Here is a tiny trained network, its code and every weight. The questions are about switching its units off for an input and a class, where a switched-off unit gives its printed mean instead of its output.

import numpy as np


def w(rows, s, z=0):
    codes = np.array(rows[::2]) - 128.0
    scale = np.full(codes.shape[1], s)
    scale[-1] = z or s
    return codes * scale


def norm(h):
    return h / np.sqrt((h * h).mean(-1, keepdims=True) + 1e-5)


def f(y):
    return y / 2 * (1 + np.tanh(0.7978845608 * (y + 0.044715 * y**3)))


def log_softmax(a):
    a = a - a.max(-1, keepdims=True)
    return a - np.log(np.exp(a).sum(-1, keepdims=True))


def net(x, mask):
    res = np.array(x, float).reshape(1, 6) / 4 @ E
    u = 0
    for l in range(2):
        y = f(norm(res) @ A[l][:, :-1].T + A[l][:, -1])
        res = res + np.where(mask[u : u + 7], y, B[l][:, -1]) @ B[l][:, :-1]
        u += 7
    return log_softmax(norm(res)[-1] @ U[:, :-1].T + U[:, -1])


A, B = {}, {}
E = w([
[107,133,72,29,160,27,185,196,77,235,111],'x0',
[210,207,95,184,184,98,61,159,54,75,42],'x1',
[134,113,135,133,129,104,145,126,127,99,126],'x2',
[153,26,144,71,166,172,144,177,107,150,12],'x3',
[139,126,128,137,129,131,145,144,127,123,143],'x4',
[126,127,124,125,127,120,120,125,140,128,119],'x5',
],0.011)
A[0] = w([
[95,67,177,128,145,210,154,21,232,119,149,241],'L0N1',
[187,9,164,79,203,212,146,141,134,146,28,252],'L0N2',
[99,183,1,114,147,20,182,187,93,184,73,17],'L0N3',
[108,122,150,149,154,83,152,68,118,161,129,71],'L0N4',
[212,194,74,225,219,146,91,110,111,75,39,83],'L0N5',
[82,139,90,65,171,38,197,181,99,212,143,144],'L0N6',
[180,208,101,171,195,84,68,196,31,115,83,50],'L0N7',
],0.0099,0.005)
B[0] = w([
[253,209,124,105,173,110,164,106,190,82,152,244],'L0N1',
[68,120,91,99,233,230,167,240,144,86,62,248],'L0N2',
[234,159,239,28,169,154,78,90,218,149,255,221],'L0N3',
[137,116,89,181,123,152,73,125,157,196,100,128],'L0N4',
[16,21,133,224,81,120,181,82,97,152,67,237],'L0N5',
[70,49,65,149,91,93,174,48,28,228,92,239],'L0N6',
[248,198,143,53,85,133,20,166,152,92,191,227],'L0N7',
],0.0097,0.014)
A[1] = w([
[63,116,37,120,167,73,201,133,136,165,153,2],'L1N1',
[200,218,144,114,186,165,170,107,197,54,173,171],'L1N2',
[159,151,144,184,32,49,131,10,138,145,180,211],'L1N3',
[165,88,150,33,160,157,145,136,147,154,115,99],'L1N4',
[90,144,86,249,91,189,115,139,206,51,95,181],'L1N5',
[46,82,82,146,144,148,220,39,120,206,133,127],'L1N6',
[175,41,145,41,123,60,67,200,40,204,139,97],'L1N7',
],0.011,0.0073)
B[1] = w([
[96,72,136,92,136,242,189,71,118,112,67,151],'L1N1',
[213,129,79,45,143,154,67,152,149,173,146,250],'L1N2',
[98,163,90,145,57,44,124,44,51,184,212,252],'L1N3',
[156,188,130,118,151,145,130,172,185,103,117,192],'L1N4',
[33,126,243,186,125,95,99,174,93,85,107,218],'L1N5',
[74,11,125,148,66,83,187,106,51,182,62,186],'L1N6',
[129,195,85,190,182,182,146,177,210,5,103,204],'L1N7',
],0.013,0.016)
U = w([
[213,208,80,76,95,76,28,69,136,167,251,255],'0',
[181,201,113,61,225,217,98,251,223,51,120,212],'1',
[20,170,194,234,36,40,75,88,35,106,208,55],'2',
[24,63,222,218,161,189,65,235,83,43,37,71],'3',
[82,51,3,156,24,33,210,53,52,237,189,21],'4',
[65,32,36,61,166,215,231,140,123,191,44,78],'5',
],0.016,0.0068)

Each question gives the input, the list of numbers given to net, and the class t.
The units are the neurons (one row each of A and B). Each row of codes is followed by its name. A weight is (code - 128) times the scale printed after its matrix; where a second scale follows, it is the last column's (A, B and U).
mask holds one flag per neuron, layer by layer. A switched-off neuron (its flag False) gives its mean, the last column of its row in B, instead of its output. The means were averaged over made-up inputs and are rounded, as every weight is.
A unit's drop is (log p(t) with every unit on - log p(t) with that unit switched off) / (log p(t) with every unit on - log p(t) with every unit switched off).
The circuit of an input: a set's keep is (log p(t) with only the set's units on - log p(t) with every unit switched off) / (log p(t) with every unit on - log p(t) with every unit switched off). Starting from the 12 units with the biggest drops (on a tie, the unit counted first), units are removed one at a time, each time the one whose removal leaves the highest keep (on an exact tie, the one counted first), for as long as the keep stays at least 0.8.
circuit, biggest first: the units of the circuit, biggest drop first
k most important neurons: the k neurons with the biggest drops, biggest first
k most important neurons of layer l: the k neurons of layer l with the biggest drops, biggest first
drop when u is switched off: that unit's drop, to one decimal
input [-8,1,-6,-6,4,4], class 2: circuit, biggest first : (L0N3)
input [0,1,-2,4,8,-7], class 3: circuit, biggest first : (L0N1 L1N2)
input [-3,3,8,0,-3,2], class 2: 2 most important neurons : (L0N2 L0N6)
input [-4,2,8,-1,-3,-6], class 2: 2 most important neurons of layer 0 : (L0N2 L0N6)
input [0,6,8,4,7,-7], class 3: 3 most important neurons of layer 0 : (L0N5 L0N1 L0N3)
input [6,2,0,8,1,-6], class 1: 2 most important neurons of layer 0 : (L0N5 L0N3)
input [-4,6,6,-1,6,0], class 2: 2 most important neurons of layer 0 : (L0N2 L0N5)
input [-3,8,1,1,2,3], class 3: 3 most important neurons : (L0N5 L1N3 L0N6)
input [-1,4,-8,-6,5,7], class 2: 2 most important neurons of layer 0 : (L0N2 L0N5)
input [1,-8,4,1,6,8], class 5: 3 most important neurons of layer 0 : (L0N7 L0N3 L0N5)
input [3,-2,-4,1,-7,7], class 5: 2 most important neurons : (L0N6 L1N3)
input [6,-1,3,-4,6,-4], class 4: 2 most important neurons : (L0N6 L0N2)
input [0,5,-7,-6,0,5], class 2: 2 most important neurons : (L0N5 L0N1)
input [-4,8,1,-5,-4,-6], class 2: 2 most important neurons of layer 0 : (L0N5 L0N2)
input [-4,7,8,2,-5,-8], class 3: most important neuron : (L0N5)
input [0,1,6,-2,8,6], class 2: 3 most important neurons : (L0N1 L0N3 L0N2)
input [-3,4,-7,-2,1,-3], class 2: 2 most important neurons : (L0N2 L0N5)
input [-2,6,-5,-3,2,8], class 2: 2 most important neurons : (L0N5 L0N2)
input [-1,7,-6,-2,-3,-3], class 2: 2 most important neurons of layer 0 : (L0N5 L0N2)
input [-7,2,6,1,7,0], class 3: 2 most important neurons : (L0N6 L1N3)
input [2,3,1,1,7,4], class 1: most important neuron : (L0N7)
input [2,-5,-8,-3,5,0], class 4: drop when L0N2 is switched off : 0.9
input [6,2,-4,5,8,8], class 1: drop when L0N3 is switched off : 0.4
input [-5,4,-2,-6,-5,-5], class 2: drop when L1N7 is switched off : 0.0
input [3,2,-6,7,-8,5], class 1: drop when L0N5 is switched off : 0.1
